Below is a small trained network, with its code and all its weights. Each question gives an input and a target symbol and asks what happens when units are switched off, that is, made to give their printed mean instead of their output.

import numpy as np


def w(rows, s, z=0):
    codes = np.array(rows[::2]) - 128.0
    scale = np.full(codes.shape[1], s)
    scale[-1] = z or s
    return codes * scale


def f(y):
    return np.maximum(y, 0)


def softmax(a):
    e = np.exp(a - a.max(-1, keepdims=True))
    return e / e.sum(-1, keepdims=True)


def log_softmax(a):
    a = a - a.max(-1, keepdims=True)
    return a - np.log(np.exp(a).sum(-1, keepdims=True))


def net(x, mask):
    ids = ['ΔΛΞΠβγζθμτφω'.index(c) for c in x.split()]
    T = len(ids)
    res = E[ids] + P[:T]
    u = 0
    for l in range(2):
        q, k, v = (res @ M[l].T for M in (Q, K, V))
        z = softmax(np.where(np.tri(T) > 0, q @ k.T / 2**0.5, -1e9)) @ v
        res = res + np.where(mask[u], z, O[l][:, -1]) @ O[l][:, :-1]
        u += 1
        y = f(res @ A[l][:, :-1].T + A[l][:, -1])
        res = res + np.where(mask[u : u + 12], y, B[l][:, -1]) @ B[l][:, :-1]
        u += 12
    return log_softmax(res[-1] @ U[:, :-1].T + U[:, -1])


Q, K, V, O, A, B = {}, {}, {}, {}, {}, {}
E = w([
[93,145,125,176,132,91,122,171,87,69,134,167],'Δ',
[139,124,148,190,107,66,146,75,70,102,121,149],'Λ',
[138,89,163,214,106,59,112,224,119,107,110,74],'Ξ',
[196,197,148,105,128,159,53,46,124,88,81,152],'Π',
[82,141,132,119,70,102,112,147,113,73,100,123],'β',
[119,122,154,157,59,113,118,110,123,104,102,100],'γ',
[113,141,183,144,62,124,126,26,132,116,59,105],'ζ',
[140,142,171,5,84,92,71,126,139,109,180,154],'θ',
[116,165,154,55,134,85,161,128,75,135,19,120],'μ',
[145,25,172,95,144,129,141,197,120,145,115,90],'τ',
[152,92,134,102,153,166,141,191,176,67,63,169],'φ',
[196,182,117,159,192,156,70,109,102,102,136,184],'ω',
],0.023)
P = w([
[102,93,157,170,4,146,33,155,19,117,90,183],'0',
[129,126,124,120,79,108,109,128,47,85,105,43],'1',
[117,97,155,125,85,143,72,137,43,132,109,142],'2',
[123,124,128,121,89,110,195,125,80,90,129,56],'3',
[144,106,160,115,111,132,122,142,85,156,97,151],'4',
[127,140,123,125,118,123,206,124,119,99,135,52],'5',
[143,112,173,125,154,133,118,141,123,163,118,155],'6',
[137,157,134,134,155,103,218,138,142,79,151,34],'7',
[180,149,145,108,202,95,133,124,153,114,153,72],'8',
[99,92,130,153,170,115,177,162,232,211,172,230],'9',
[161,140,138,121,220,94,169,141,203,139,164,102],'10',
[196,157,153,111,249,124,114,150,184,184,138,178],'11',
],0.014)
Q[0] = w([
[187,51,232,95,191,124,223,199,117,82,22,121],'L0H0',
[44,96,78,164,132,111,255,125,171,138,104,104],'L0H0',
],0.012)
K[0] = w([
[162,156,109,112,250,126,147,129,218,230,176,148],'L0H0',
[176,172,144,90,184,124,201,118,144,25,175,6],'L0H0',
],0.011)
V[0] = w([
[91,132,137,1,93,153,106,146,172,113,123,127],'L0H0',
[35,175,152,107,118,66,142,109,132,115,101,134],'L0H0',
],0.0081)
O[0] = w([
[194,157,205,93,113,69,156,202,104,108,178,146,183],'L0H0',
[231,52,97,164,76,64,100,46,147,4,101,144,2],'L0H0',
],0.012,0.0042)
A[0] = w([
[175,115,111,138,74,152,97,138,230,187,117,205,42],'L0N0',
[130,52,64,89,138,200,80,123,146,146,96,126,10],'L0N1',
[152,189,122,107,186,106,13,54,137,101,115,183,12],'L0N2',
[198,161,123,164,150,145,70,152,150,125,91,41,153],'L0N3',
[110,161,116,141,125,49,178,97,30,163,121,151,86],'L0N4',
[29,162,121,138,43,149,94,133,163,55,150,73,123],'L0N5',
[108,155,137,27,102,135,66,138,199,118,142,158,25],'L0N6',
[116,130,123,125,115,197,254,128,73,85,160,78,46],'L0N7',
[148,96,108,116,205,96,117,99,74,197,165,160,250],'L0N8',
[90,80,155,54,144,143,85,123,93,65,91,112,158],'L0N9',
[205,194,105,157,120,121,158,94,103,131,109,176,161],'L0N10',
[68,196,245,128,82,148,115,70,118,97,120,141,197],'L0N11',
],0.0063,0.0022)
B[0] = w([
[174,113,236,95,139,162,121,119,75,124,183,90,168],'L0N0',
[106,185,61,122,114,136,129,100,185,205,196,132,177],'L0N1',
[136,135,126,116,150,212,228,125,107,83,82,150,212],'L0N2',
[73,161,71,72,152,76,224,104,91,153,170,148,191],'L0N3',
[112,197,177,58,66,255,122,250,255,169,116,170,208],'L0N4',
[104,75,116,229,125,90,123,119,142,216,153,148,175],'L0N5',
[167,99,64,230,195,221,118,105,69,112,92,113,197],'L0N6',
[10,188,201,74,156,147,184,160,116,201,81,135,211],'L0N7',
[165,70,145,195,151,164,154,95,108,106,90,80,226],'L0N8',
[103,170,75,149,155,222,168,77,97,163,103,102,254],'L0N9',
[94,75,163,2,124,137,38,153,135,93,177,58,203],'L0N10',
[226,109,146,104,151,134,189,172,72,171,246,50,239],'L0N11',
],0.0051,0.0052)
Q[1] = w([
[32,89,174,114,86,94,212,132,254,95,95,137],'L1H0',
[138,73,183,114,190,154,144,222,97,133,29,56],'L1H0',
],0.008)
K[1] = w([
[99,189,83,80,211,66,255,121,211,79,189,56],'L1H0',
[186,104,149,106,233,159,147,128,247,136,141,151],'L1H0',
],0.0075)
V[1] = w([
[59,131,41,182,92,25,123,250,158,100,156,162],'L1H0',
[110,223,68,74,180,172,64,141,140,33,80,253],'L1H0',
],0.0053)
O[1] = w([
[142,126,145,158,158,140,124,89,5,169,132,125,1],'L1H0',
[63,76,197,103,136,129,171,122,134,123,119,165,153],'L1H0',
],0.017,0.0051)
A[1] = w([
[72,123,1,144,104,115,63,46,151,127,113,142,91],'L1N0',
[77,94,195,71,141,97,159,128,68,146,184,141,65],'L1N1',
[186,55,151,111,124,7,91,106,122,54,86,134,59],'L1N2',
[101,148,139,178,110,101,115,99,110,94,102,118,255],'L1N3',
[105,156,152,210,72,133,172,147,127,192,216,168,124],'L1N4',
[197,131,171,117,107,62,98,148,98,38,220,132,81],'L1N5',
[114,152,73,114,142,119,73,129,136,201,135,83,49],'L1N6',
[64,148,153,145,159,145,108,141,132,148,133,97,76],'L1N7',
[119,64,148,179,122,126,147,28,113,70,138,141,199],'L1N8',
[107,158,151,98,145,129,180,152,194,181,99,156,154],'L1N9',
[126,151,107,108,168,184,170,122,37,249,100,129,113],'L1N10',
[126,120,125,90,77,150,148,160,165,74,141,152,116],'L1N11',
],0.0079,0.0069)
B[1] = w([
[233,148,254,116,184,166,188,171,176,158,100,127,153],'L1N0',
[192,60,134,164,128,151,116,115,133,92,50,141,196],'L1N1',
[73,164,117,66,161,87,83,169,81,205,34,178,147],'L1N2',
[172,73,130,88,131,106,148,55,177,136,167,179,145],'L1N3',
[128,147,144,42,174,175,105,124,111,118,101,37,155],'L1N4',
[48,102,135,247,65,162,166,156,111,167,70,177,157],'L1N5',
[69,111,146,146,123,137,131,46,102,121,109,163,151],'L1N6',
[165,140,92,126,73,141,150,98,119,119,79,103,161],'L1N7',
[116,121,31,74,158,75,114,194,112,143,229,167,147],'L1N8',
[123,129,89,159,93,127,100,116,37,95,142,85,255],'L1N9',
[91,105,156,154,147,68,96,138,194,110,170,140,194],'L1N10',
[58,177,145,186,200,58,95,68,129,123,165,95,189],'L1N11',
],0.0079,0.019)
U = w([
[141,77,87,93,114,89,133,130,123,88,174,126,198],'Δ',
[152,117,116,95,104,130,197,150,206,140,136,154,253],'Λ',
[132,123,140,174,160,86,121,97,124,135,114,98,66],'Ξ',
[116,124,152,154,99,80,93,150,192,46,167,96,73],'Π',
[148,117,71,143,109,119,137,135,76,122,102,130,139],'β',
[187,108,76,193,90,142,104,105,120,60,89,94,137],'γ',
[176,114,109,178,111,105,94,146,197,72,57,100,75],'ζ',
[101,163,174,183,119,114,191,177,153,162,127,123,5],'θ',
[110,116,110,88,135,53,117,142,170,128,82,135,160],'μ',
[145,244,124,58,142,128,74,254,96,163,177,60,186],'τ',
[150,95,233,108,159,129,163,174,68,40,116,79,154],'φ',
[39,104,75,153,137,206,147,104,144,143,80,89,83],'ω',
],0.0048,0.0046)

Each question gives the input, a string of symbols that net reads in full, and the target symbol t.
The units are the heads (2 rows each of Q, K, V and O) and the neurons (one row each of A and B). Each row of codes is followed by its name. A weight is (code - 128) times the scale printed after its matrix; where a second scale follows, it is the last column's (O, A, B and U).
mask holds one flag per unit, layer by layer, with each layer's heads first. A switched-off unit (its flag False) gives its mean, the last column of its rows in O or B, instead of its output. The means were averaged over made-up inputs and are rounded, as every weight is.
A unit's drop is (log p(t) with every unit on - log p(t) with that unit switched off) / (log p(t) with every unit on - log p(t) with every unit switched off).
The circuit of an input: a set's keep is (log p(t) with only the set's units on - log p(t) with every unit switched off) / (log p(t) with every unit on - log p(t) with every unit switched off). Starting from the 12 units with the biggest drops (on a tie, the unit counted first), units are removed one at a time, each time the one whose removal leaves the highest keep (on an exact tie, the one counted first), for as long as the keep stays at least 0.8.
units of the circuit, in order: the units of the circuit, biggest drop first
unit that matters most: the unit with the biggest drop
k most important neurons: the k neurons with the biggest drops, biggest first
top k neurons in layer l: the k neurons of layer l with the biggest drops, biggest first
input ω φ ζ, target ω: units of the circuit, in order -> [L0H0]
input γ Δ φ Δ Ξ Δ β ω τ ω ω, target γ: units of the circuit, in order -> [L1H0, L0H0]
input Λ Λ γ φ Ξ γ μ φ θ μ Λ, target θ: units of the circuit, in order -> [L1N5, L0H0]
input τ τ φ Λ Λ ω, target τ: units of the circuit, in order -> [L0H0, L1H0]
input φ φ τ τ Δ μ, target τ: units of the circuit, in order -> [L0N4, L1H0]
input τ φ β φ γ β, target φ: 2 most important neurons -> [L0N11, L1N4]
input φ Λ β, target φ: units of the circuit, in order -> [L1H0, L0H0]
input Π Δ Λ θ, target Π: units of the circuit, in order -> [L1H0, L1N11, L0N6]
input Π Δ ω ω φ ζ φ τ μ Δ, target τ: units of the circuit, in order -> [L1H0, L1N4]
input Π τ φ θ ω Π τ φ Δ, target τ: units of the circuit, in order -> [L0H0, L1N1, L1H0]
input ω ω τ Π γ ω τ γ, target ω: 2 most important neurons -> [L0N7, L0N5]
input β Δ φ Ξ Π τ φ Π ω ω, target β: top 3 neurons in layer 1 -> [L1N5, L1N2, L1N8]
input φ φ Λ τ ω Λ Δ Λ φ μ φ φ, target φ: units of the circuit, in order -> [L1H0, L0H0, L1N9]
input β Ξ ζ, target β: 3 most important neurons -> [L1N5, L1N2, L0N5]
input τ φ μ τ μ θ ω β Λ φ τ ζ, target φ: units of the circuit, in order -> [L0N11, L1H0, L0H0]
input τ ζ μ, target τ: top 2 neurons in layer 1 -> [L1N1, L1N2]
input Ξ Λ Π Π Π ζ φ τ φ θ, target Ξ: top 3 neurons in layer 1 -> [L1N10, L1N6, L1N0]
input Δ ω φ φ φ τ φ Π μ Λ, target Π: 3 most important neurons -> [L0N4, L0N3, L1N11]
input θ φ τ ω θ ω Λ ω, target θ: unit that matters most -> L1N5
input Λ γ φ γ, target γ: 2 most important neurons -> [L0N5, L0N6]
input β Π Λ γ, target Π: 3 most important neurons -> [L0N2, L0N3, L1N11]
input γ Λ Ξ φ ω τ θ Π, target γ: top 2 neurons in layer 0 -> [L0N11, L0N5]
input Λ μ φ τ τ φ φ Λ τ Π, target Λ: top neuron in layer 0 -> [L0N1]
input τ φ ω φ φ μ Ξ τ φ Ξ γ, target φ: 3 most important neurons -> [L0N11, L0N1, L1N4]
input τ ω γ φ Λ φ φ γ φ μ Δ Λ, target μ: 2 most important neurons -> [L1N2, L0N10]
input Λ γ Π Π μ β Π β, target β: 2 most important neurons -> [L0N5, L1N5]
